Below are the code and all the weights of a small trained network. Each question names an input and a class and asks about switching units off, where a switched-off unit gives its printed mean instead of its output.

import numpy as np


def w(rows, s, z=0):
    codes = np.array(rows[::2]) - 128.0
    scale = np.full(codes.shape[1], s)
    scale[-1] = z or s
    return codes * scale


def f(y):
    return y / 2 * (1 + np.tanh(0.7978845608 * (y + 0.044715 * y**3)))


def log_softmax(a):
    a = a - a.max(-1, keepdims=True)
    return a - np.log(np.exp(a).sum(-1, keepdims=True))


def net(x, mask):
    res = np.array(x, float).reshape(1, 8) / 4 @ E
    y = f(res @ A[0][:, :-1].T + A[0][:, -1])
    res = res + np.where(mask, y, B[0][:, -1]) @ B[0][:, :-1]
    return log_softmax(res[-1] @ U[:, :-1].T + U[:, -1])


A, B = {}, {}
E = w([
[197,59,182,72,106,146,109,177,145,156,139,97],'x0',
[56,73,115,169,90,68,51,174,137,26,203,130],'x1',
[124,112,128,57,36,82,228,20,56,18,71,129],'x2',
[159,58,120,167,82,95,85,186,51,209,95,147],'x3',
[167,42,94,158,55,112,172,142,172,149,124,30],'x4',
[94,148,173,73,133,114,161,191,183,101,254,114],'x5',
[128,138,48,209,52,135,119,96,126,111,119,71],'x6',
[74,85,84,149,114,103,151,146,190,82,147,140],'x7',
],0.0089)
A[0] = w([
[129,26,106,125,84,86,131,157,146,205,92,112,121],'neuron 0',
[159,53,91,109,11,51,157,145,159,132,149,121,193],'neuron 1',
[98,138,147,67,113,138,99,186,177,95,200,134,167],'neuron 2',
[127,130,89,83,94,76,136,46,6,51,75,144,185],'neuron 3',
[130,117,105,193,186,118,47,222,110,153,146,143,155],'neuron 4',
[196,179,180,91,115,106,171,111,179,176,97,134,195],'neuron 5',
[81,157,169,61,84,132,143,171,175,47,183,153,220],'neuron 6',
[196,148,155,60,137,136,174,98,121,169,64,99,126],'neuron 7',
[152,95,139,105,101,92,85,174,152,165,192,125,172],'neuron 8',
[77,181,98,156,118,155,185,43,131,70,111,114,211],'neuron 9',
[95,110,199,96,126,128,175,158,117,98,191,116,114],'neuron 10',
[213,141,148,84,152,206,186,166,82,228,68,90,229],'neuron 11',
[83,173,148,61,183,99,148,92,177,41,153,183,165],'neuron 12',
[132,47,96,159,129,116,79,173,92,225,127,81,253],'neuron 13',
[84,143,142,196,85,146,89,161,166,192,132,108,226],'neuron 14',
[119,127,115,113,77,132,126,157,169,69,231,65,158],'neuron 15',
[80,142,98,102,254,144,122,155,118,112,100,202,207],'neuron 16',
[115,136,165,122,163,136,53,176,98,236,126,149,157],'neuron 17',
[40,161,94,103,202,166,134,164,181,113,163,172,98],'neuron 18',
],0.0087,0.0037)
B[0] = w([
[129,65,75,184,23,86,144,153,135,188,88,203,202],'neuron 0',
[87,57,84,168,80,105,185,162,117,152,119,98,227],'neuron 1',
[119,114,212,109,157,100,156,201,122,131,214,83,200],'neuron 2',
[159,189,196,124,80,152,195,65,31,42,40,79,246],'neuron 3',
[132,196,128,179,144,135,46,211,90,146,131,107,214],'neuron 4',
[123,109,117,54,183,164,200,65,199,131,138,167,191],'neuron 5',
[94,93,192,82,145,104,188,154,104,125,193,62,222],'neuron 6',
[160,115,170,31,142,152,195,56,146,179,97,165,203],'neuron 7',
[136,58,149,122,113,163,171,220,81,181,101,97,190],'neuron 8',
[126,181,66,166,109,200,158,92,161,45,117,83,215],'neuron 9',
[96,33,166,107,175,158,178,158,133,170,130,83,181],'neuron 10',
[225,71,114,84,184,143,155,52,186,224,93,241,251],'neuron 11',
[2,125,168,91,104,49,162,85,167,80,164,154,224],'neuron 12',
[170,117,77,209,133,91,86,181,119,145,113,223,235],'neuron 13',
[156,209,73,177,172,102,84,211,144,148,127,152,191],'neuron 14',
[124,98,107,126,151,138,171,201,186,112,155,12,207],'neuron 15',
[86,140,159,145,147,125,70,31,95,94,166,233,199],'neuron 16',
[199,174,176,178,236,203,73,168,63,175,144,183,219],'neuron 17',
[91,153,93,92,184,109,55,92,146,63,191,139,192],'neuron 18',
],0.0084,0.015)
U = w([
[127,83,186,101,133,106,209,201,162,95,189,2,130],'0',
[212,93,163,56,179,159,186,52,163,203,58,176,226],'1',
[154,162,179,125,49,141,191,61,36,8,1,43,241],'2',
[180,174,169,200,207,166,21,208,34,176,114,153,5],'3',
[111,211,39,214,181,146,109,129,233,76,125,43,249],'4',
[33,159,198,107,154,87,118,93,125,40,159,137,41],'5',
[131,42,74,215,25,57,159,190,103,147,67,168,65],'6',
],0.0094,0.002)

Each question gives the input, the list of numbers given to net, and the class t.
The units are the neurons (one row each of A and B). Each row of codes is followed by its name. A weight is (code - 128) times the scale printed after its matrix; where a second scale follows, it is the last column's (A, B and U).
mask holds one flag per neuron, in row order. A switched-off neuron (its flag False) gives its mean, the last column of its row in B, instead of its output. The means were averaged over made-up inputs and are rounded, as every weight is.
A unit's drop is (log p(t) with every unit on - log p(t) with that unit switched off) / (log p(t) with every unit on - log p(t) with every unit switched off).
The circuit of an input: a set's keep is (log p(t) with only the set's units on - log p(t) with every unit switched off) / (log p(t) with every unit on - log p(t) with every unit switched off). Starting from the 12 units with the biggest drops (on a tie, the unit counted first), units are removed one at a time, each time the one whose removal leaves the highest keep (on an exact tie, the one counted first), for as long as the keep stays at least 0.8.
circuit, biggest first: the units of the circuit, biggest drop first
most important unit: the unit with the biggest drop
k most important neurons: the k neurons with the biggest drops, biggest first
drop when u is switched off: that unit's drop, to one decimal
input [-5,-2,4,-4,0,3,-1,3], class 5: most important unit	neuron 12
input [0,-5,3,-5,-1,-8,-1,3], class 2: 4 most important neurons	neuron 3; neuron 9; neuron 17; neuron 13
input [4,-8,-5,7,4,2,-3,8], class 3: 4 most important neurons	neuron 17; neuron 13; neuron 4; neuron 14
input [-1,-1,-4,-3,1,-5,-2,6], class 3: 4 most important neurons	neuron 15; neuron 9; neuron 12; neuron 5
input [-8,-2,1,-4,-2,-8,-5,4], class 2: 2 most important neurons	neuron 3; neuron 9
input [3,-3,1,-8,0,1,6,6], class 0: 3 most important neurons	neuron 6; neuron 13; neuron 14
input [3,4,3,-7,-2,-2,2,0], class 2: 2 most important neurons	neuron 3; neuron 9
input [5,7,-8,-1,-8,6,8,7], class 0: 2 most important neurons	neuron 15; neuron 6
input [-3,-1,-7,-4,3,-4,-7,-8], class 3: 2 most important neurons	neuron 17; neuron 4
input [8,0,-3,5,3,4,2,-5], class 3: drop when neuron 12 is switched off	0.1
input [-1,-6,-2,7,8,3,-7,8], class 6: drop when neuron 0 is switched off	0.1
input [0,-1,8,6,-5,8,1,-5], class 2: drop when neuron 3 is switched off	0.2
input [-7,3,-8,-7,-6,3,4,-1], class 5: drop when neuron 12 is switched off	0.1
input [-4,2,7,-6,-8,4,7,-5], class 2: circuit, biggest first	neuron 3
